Here is a tiny trained network, its code and every weight. The questions are about switching its units off for an input and a class, where a switched-off unit gives its printed mean instead of its output.

import numpy as np


def w(rows, s, z=0):
    codes = np.array(rows[::2]) - 128.0
    scale = np.full(codes.shape[1], s)
    scale[-1] = z or s
    return codes * scale


def f(y):
    return np.maximum(y, 0)


def log_softmax(a):
    a = a - a.max(-1, keepdims=True)
    return a - np.log(np.exp(a).sum(-1, keepdims=True))


def net(x, mask):
    res = np.array(x, float).reshape(1, 2) / 4 @ E
    y = f(res @ A[0][:, :-1].T + A[0][:, -1])
    res = res + np.where(mask, y, B[0][:, -1]) @ B[0][:, :-1]
    return log_softmax(res[-1] @ U[:, :-1].T + U[:, -1])


A, B = {}, {}
E = w([
[235,193,207,239,44],'x0',
[233,254,25,82,178],'x1',
],0.0077)
A[0] = w([
[163,249,48,139,187,163],'n1',
[116,200,159,254,70,93],'n2',
[152,186,46,113,125,140],'n3',
[176,156,104,41,111,253],'n4',
[87,96,180,132,133,244],'n5',
[62,105,129,26,194,84],'n6',
[116,205,65,104,186,121],'n7',
[28,76,191,106,101,150],'n8',
[46,58,185,199,96,168],'n9',
[184,199,220,228,144,119],'n10',
[88,99,199,141,116,48],'n11',
[140,122,142,106,125,119],'n12',
[56,163,151,74,26,73],'n13',
],0.0099,0.005)
B[0] = w([
[101,118,188,46,84,247],'n1',
[149,98,62,81,160,219],'n2',
[93,141,144,51,118,200],'n3',
[167,111,188,97,113,213],'n4',
[183,59,211,141,93,210],'n5',
[184,91,57,141,252,213],'n6',
[192,67,169,48,143,199],'n7',
[128,102,149,75,82,228],'n8',
[139,96,151,98,123,244],'n9',
[172,2,91,91,225,237],'n10',
[123,78,117,85,60,174],'n11',
[143,156,131,164,114,128],'n12',
[119,83,135,65,60,148],'n13',
],0.0091,0.011)
U = w([
[185,40,59,75,205,88],'0',
[155,109,255,32,39,37],'1',
[176,110,228,89,117,254],'2',
[126,179,10,235,114,57],'3',
[63,206,74,182,127,67],'4',
[73,134,88,213,109,73],'5',
[68,170,91,172,132,59],'6',
[106,228,117,188,127,64],'7',
],0.0091,0.0059)

Each question gives the input, the list of numbers given to net, and the class t.
The units are the neurons (one row each of A and B). Each row of codes is followed by its name. A weight is (code - 128) times the scale printed after its matrix; where a second scale follows, it is the last column's (A, B and U).
mask holds one flag per neuron, in row order. A switched-off neuron (its flag False) gives its mean, the last column of its row in B, instead of its output. The means were averaged over made-up inputs and are rounded, as every weight is.
A unit's drop is (log p(t) with every unit on - log p(t) with that unit switched off) / (log p(t) with every unit on - log p(t) with every unit switched off).
The circuit of an input: a set's keep is (log p(t) with only the set's units on - log p(t) with every unit switched off) / (log p(t) with every unit on - log p(t) with every unit switched off). Starting from the 12 units with the biggest drops (on a tie, the unit counted first), units are removed one at a time, each time the one whose removal leaves the highest keep (on an exact tie, the one counted first), for as long as the keep stays at least 0.8.
units of the circuit, in order: the units of the circuit, biggest drop first
unit that matters most: the unit with the biggest drop
k most important neurons: the k neurons with the biggest drops, biggest first
drop of u: that unit's drop, to one decimal
input [-3,4], class 1: unit that matters most => n10
input [6,3], class 0: 2 most important neurons => [n10; n2]
input [-2,2], class 2: units of the circuit, in order => [n10; n2; n8]
input [5,3], class 0: 2 most important neurons => [n10; n2]
input [-3,-2], class 2: 2 most important neurons => [n10; n2]
input [8,-7], class 0: 3 most important neurons => [n10; n2; n1]
input [-5,6], class 1: 2 most important neurons => [n1; n10]
input [2,4], class 1: 2 most important neurons => [n6; n1]
input [-3,3], class 2: units of the circuit, in order => [n10; n2]
input [0,1], class 2: 2 most important neurons => [n8; n1]
input [4,7], class 1: 2 most important neurons => [n1; n6]
input [1,4], class 1: 2 most important neurons => [n6; n1]
input [-2,4], class 1: 2 most important neurons => [n10; n1]
input [-3,6], class 1: unit that matters most => n1
input [-5,7], class 1: 2 most important neurons => [n1; n10]
input [6,5], class 0: 4 most important neurons => [n10; n2; n5; n8]
input [1,7], class 1: drop of n1 => 0.1
input [8,7], class 0: drop of n10 => 3.5
input [8,6], class 0: drop of n10 => 2.2
